Below is a small trained network, with its code and all its weights. Each question gives an input and a class and asks what happens when units are switched off, that is, made to give their printed mean instead of their output.

import numpy as np


def w(rows, s, z=0):
    codes = np.array(rows[::2]) - 128.0
    scale = np.full(codes.shape[1], s)
    scale[-1] = z or s
    return codes * scale


def f(y):
    return y / 2 * (1 + np.tanh(0.7978845608 * (y + 0.044715 * y**3)))


def log_softmax(a):
    a = a - a.max(-1, keepdims=True)
    return a - np.log(np.exp(a).sum(-1, keepdims=True))


def net(x, mask):
    res = np.array(x, float).reshape(1, 5) / 4 @ E
    y = f(res @ A[0][:, :-1].T + A[0][:, -1])
    res = res + np.where(mask, y, B[0][:, -1]) @ B[0][:, :-1]
    return log_softmax(res[-1] @ U[:, :-1].T + U[:, -1])


A, B = {}, {}
E = w([
[161,203,41,188],'x0',
[150,137,255,254],'x1',
[127,130,128,130],'x2',
[221,21,65,161],'x3',
[226,173,169,62],'x4',
],0.0083)
A[0] = w([
[76,101,100,92,152],'n0',
[185,31,136,120,107],'n1',
[38,65,94,193,135],'n2',
[144,201,73,198,120],'n3',
[116,76,65,46,253],'n4',
[134,198,21,123,187],'n5',
[157,66,117,147,172],'n6',
[49,212,168,140,100],'n7',
[169,140,186,168,193],'n8',
[172,6,52,221,129],'n9',
[204,205,73,175,84],'n10',
[146,102,177,239,214],'n11',
[180,151,138,83,118],'n12',
[177,99,111,165,96],'n13',
[204,82,83,151,138],'n14',
[32,189,137,130,72],'n15',
[162,204,175,75,120],'n16',
[89,55,173,77,222],'n17',
[211,153,162,96,114],'n18',
[133,166,86,159,151],'n19',
[206,150,159,95,97],'n20',
[172,170,194,185,103],'n21',
],0.011,0.005)
B[0] = w([
[195,178,110,181,172],'n0',
[26,168,149,38,185],'n1',
[110,81,49,254,215],'n2',
[94,93,250,144,200],'n3',
[221,212,151,167,246],'n4',
[175,220,166,154,245],'n5',
[85,196,114,131,176],'n6',
[89,180,92,37,230],'n7',
[168,208,102,134,211],'n8',
[54,200,131,52,249],'n9',
[62,105,197,115,201],'n10',
[219,239,88,125,255],'n11',
[143,115,57,230,171],'n12',
[120,143,126,95,158],'n13',
[71,200,105,99,197],'n14',
[60,161,72,70,204],'n15',
[41,175,59,149,208],'n16',
[148,214,226,200,218],'n17',
[35,100,75,238,186],'n18',
[130,115,208,169,169],'n19',
[21,84,80,214,177],'n20',
[212,150,78,90,207],'n21',
],0.007,0.0091)
U = w([
[78,178,90,12,61],'0',
[145,169,134,126,254],'1',
[108,135,59,190,171],'2',
[126,170,246,139,126],'3',
[224,184,91,99,62],'4',
[150,119,120,114,133],'5',
[133,46,166,182,71],'6',
[158,53,123,108,89],'7',
],0.012,0.0089)

Each question gives the input, the list of numbers given to net, and the class t.
The units are the neurons (one row each of A and B). Each row of codes is followed by its name. A weight is (code - 128) times the scale printed after its matrix; where a second scale follows, it is the last column's (A, B and U).
mask holds one flag per neuron, in row order. A switched-off neuron (its flag False) gives its mean, the last column of its row in B, instead of its output. The means were averaged over made-up inputs and are rounded, as every weight is.
A unit's drop is (log p(t) with every unit on - log p(t) with that unit switched off) / (log p(t) with every unit on - log p(t) with every unit switched off).
The circuit of an input: a set's keep is (log p(t) with only the set's units on - log p(t) with every unit switched off) / (log p(t) with every unit on - log p(t) with every unit switched off). Starting from the 12 units with the biggest drops (on a tie, the unit counted first), units are removed one at a time, each time the one whose removal leaves the highest keep (on an exact tie, the one counted first), for as long as the keep stays at least 0.8.
circuit, biggest first: the units of the circuit, biggest drop first
most important unit: the unit with the biggest drop
k most important neurons: the k neurons with the biggest drops, biggest first
drop when u is switched off: that unit's drop, to one decimal
input [4,-2,1,7,-3], class 0: most important unit	n9
input [6,-4,-2,6,0], class 0: 3 most important neurons	n9, n14, n17
input [7,8,-4,-1,-1], class 4: 3 most important neurons	n11, n21, n8
input [-5,6,-5,5,8], class 2: 2 most important neurons	n18, n20
input [-1,7,1,8,-3], class 0: circuit, biggest first	n9, n1
input [6,8,5,-7,6], class 4: 3 most important neurons	n21, n11, n8
input [2,-5,3,7,5], class 0: 3 most important neurons	n1, n9, n14
input [-8,2,0,4,8], class 2: circuit, biggest first	n18, n20
input [7,3,-4,4,-1], class 3: circuit, biggest first	n3, n10
input [6,1,1,-7,8], class 2: circuit, biggest first	n18, n16
input [-1,-5,3,3,2], class 4: 3 most important neurons	n4, n3, n10
input [-3,-8,1,-7,-4], class 4: circuit, biggest first	n4, n0
input [-4,3,-8,-8,-4], class 0: 2 most important neurons	n7, n15
input [-7,-7,1,-3,-2], class 3: circuit, biggest first	n17
input [-2,8,-3,-4,7], class 4: 3 most important neurons	n21, n11, n8
input [8,3,0,3,3], class 3: circuit, biggest first	n3, n10
input [-8,-5,1,5,4], class 3: 2 most important neurons	n17, n4
input [-3,-8,0,1,-8], class 2: 2 most important neurons	n2, n11
input [-4,-3,-1,-1,-6], class 2: drop when n3 is switched off	0.2
input [-1,2,-5,-6,-4], class 0: drop when n7 is switched off	0.3
